Below are the code and all the weights of a small trained network. Each question names an input and a class and asks about switching units off, where a switched-off unit gives its printed mean instead of its output.

import numpy as np


def w(rows, s, z=0):
    codes = np.array(rows[::2]) - 128.0
    scale = np.full(codes.shape[1], s)
    scale[-1] = z or s
    return codes * scale


def f(y):
    return y / 2 * (1 + np.tanh(0.7978845608 * (y + 0.044715 * y**3)))


def log_softmax(a):
    a = a - a.max(-1, keepdims=True)
    return a - np.log(np.exp(a).sum(-1, keepdims=True))


def net(x, mask):
    res = np.array(x, float).reshape(1, 6) / 4 @ E
    y = f(res @ A[0][:, :-1].T + A[0][:, -1])
    res = res + np.where(mask, y, B[0][:, -1]) @ B[0][:, :-1]
    return log_softmax(res[-1] @ U[:, :-1].T + U[:, -1])


A, B = {}, {}
E = w([
[98,126,148,142],'x0',
[133,148,113,118],'x1',
[168,211,44,254],'x2',
[187,232,207,49],'x3',
[119,129,125,127],'x4',
[227,135,73,100],'x5',
],0.0055)
A[0] = w([
[78,99,208,127,93],'n0',
[70,94,35,195,54],'n1',
[152,47,113,173,122],'n2',
[118,171,85,204,67],'n3',
[131,198,89,144,92],'n4',
[184,190,243,153,116],'n5',
[165,207,225,102,88],'n6',
[129,204,144,75,5],'n7',
[125,76,130,51,134],'n8',
[89,57,130,2,170],'n9',
[39,128,152,101,202],'n10',
[102,179,114,187,19],'n11',
[101,42,78,125,42],'n12',
[216,107,112,130,161],'n13',
[111,208,70,186,145],'n14',
[116,147,81,195,109],'n15',
[98,162,105,155,142],'n16',
[145,234,177,58,145],'n17',
],0.0087,0.0023)
B[0] = w([
[198,194,107,83,171],'n0',
[157,39,63,90,196],'n1',
[52,123,63,136,162],'n2',
[210,71,227,83,173],'n3',
[111,102,185,73,151],'n4',
[74,72,35,63,188],'n5',
[40,44,34,54,202],'n6',
[85,109,39,89,147],'n7',
[185,138,171,138,188],'n8',
[203,140,156,135,254],'n9',
[215,213,81,73,185],'n10',
[182,115,182,114,139],'n11',
[129,74,56,156,162],'n12',
[92,189,120,199,167],'n13',
[170,34,199,119,195],'n14',
[130,62,153,5,171],'n15',
[189,109,134,35,142],'n16',
[109,2,75,135,222],'n17',
],0.0053,0.0051)
U = w([
[62,91,68,105,161],'0',
[224,122,255,88,52],'1',
[119,143,168,124,254],'2',
[111,156,107,136,162],'3',
[146,166,139,125,25],'4',
[103,150,145,138,47],'5',
],0.0085,0.0015)

Each question gives the input, the list of numbers given to net, and the class t.
The units are the neurons (one row each of A and B). Each row of codes is followed by its name. A weight is (code - 128) times the scale printed after its matrix; where a second scale follows, it is the last column's (A, B and U).
mask holds one flag per neuron, in row order. A switched-off neuron (its flag False) gives its mean, the last column of its row in B, instead of its output. The means were averaged over made-up inputs and are rounded, as every weight is.
A unit's drop is (log p(t) with every unit on - log p(t) with that unit switched off) / (log p(t) with every unit on - log p(t) with every unit switched off).
The circuit of an input: a set's keep is (log p(t) with only the set's units on - log p(t) with every unit switched off) / (log p(t) with every unit on - log p(t) with every unit switched off). Starting from the 12 units with the biggest drops (on a tie, the unit counted first), units are removed one at a time, each time the one whose removal leaves the highest keep (on an exact tie, the one counted first), for as long as the keep stays at least 0.8.
circuit, biggest first: the units of the circuit, biggest drop first
unit that matters most: the unit with the biggest drop
top k neurons: the k neurons with the biggest drops, biggest first
drop of u: that unit's drop, to one decimal
input [1,4,-8,8,6,-8], class 0: unit that matters most	n6
input [-1,-5,8,2,-8,-6], class 1: circuit, biggest first	[n3, n14, n11]
input [-7,1,7,4,7,1], class 1: circuit, biggest first	[n14, n3]
input [6,-2,-3,8,-4,-2], class 0: circuit, biggest first	[n6, n5]
input [2,-3,6,0,-5,3], class 1: circuit, biggest first	[n3, n14, n6]
input [-1,-6,-7,7,3,7], class 0: top 2 neurons	[n6, n17]
input [2,4,-6,7,5,-7], class 0: top 4 neurons	[n6, n17, n5, n7]
input [-2,-1,-3,5,2,-3], class 0: top 2 neurons	[n6, n17]
input [7,0,4,8,-4,1], class 0: top 3 neurons	[n6, n5, n17]
input [-4,0,-4,6,1,-2], class 0: drop of n5	0.2
input [1,3,-8,-7,2,-5], class 1: drop of n17	0.1
input [-4,8,4,8,-6,-2], class 0: drop of n6	0.2
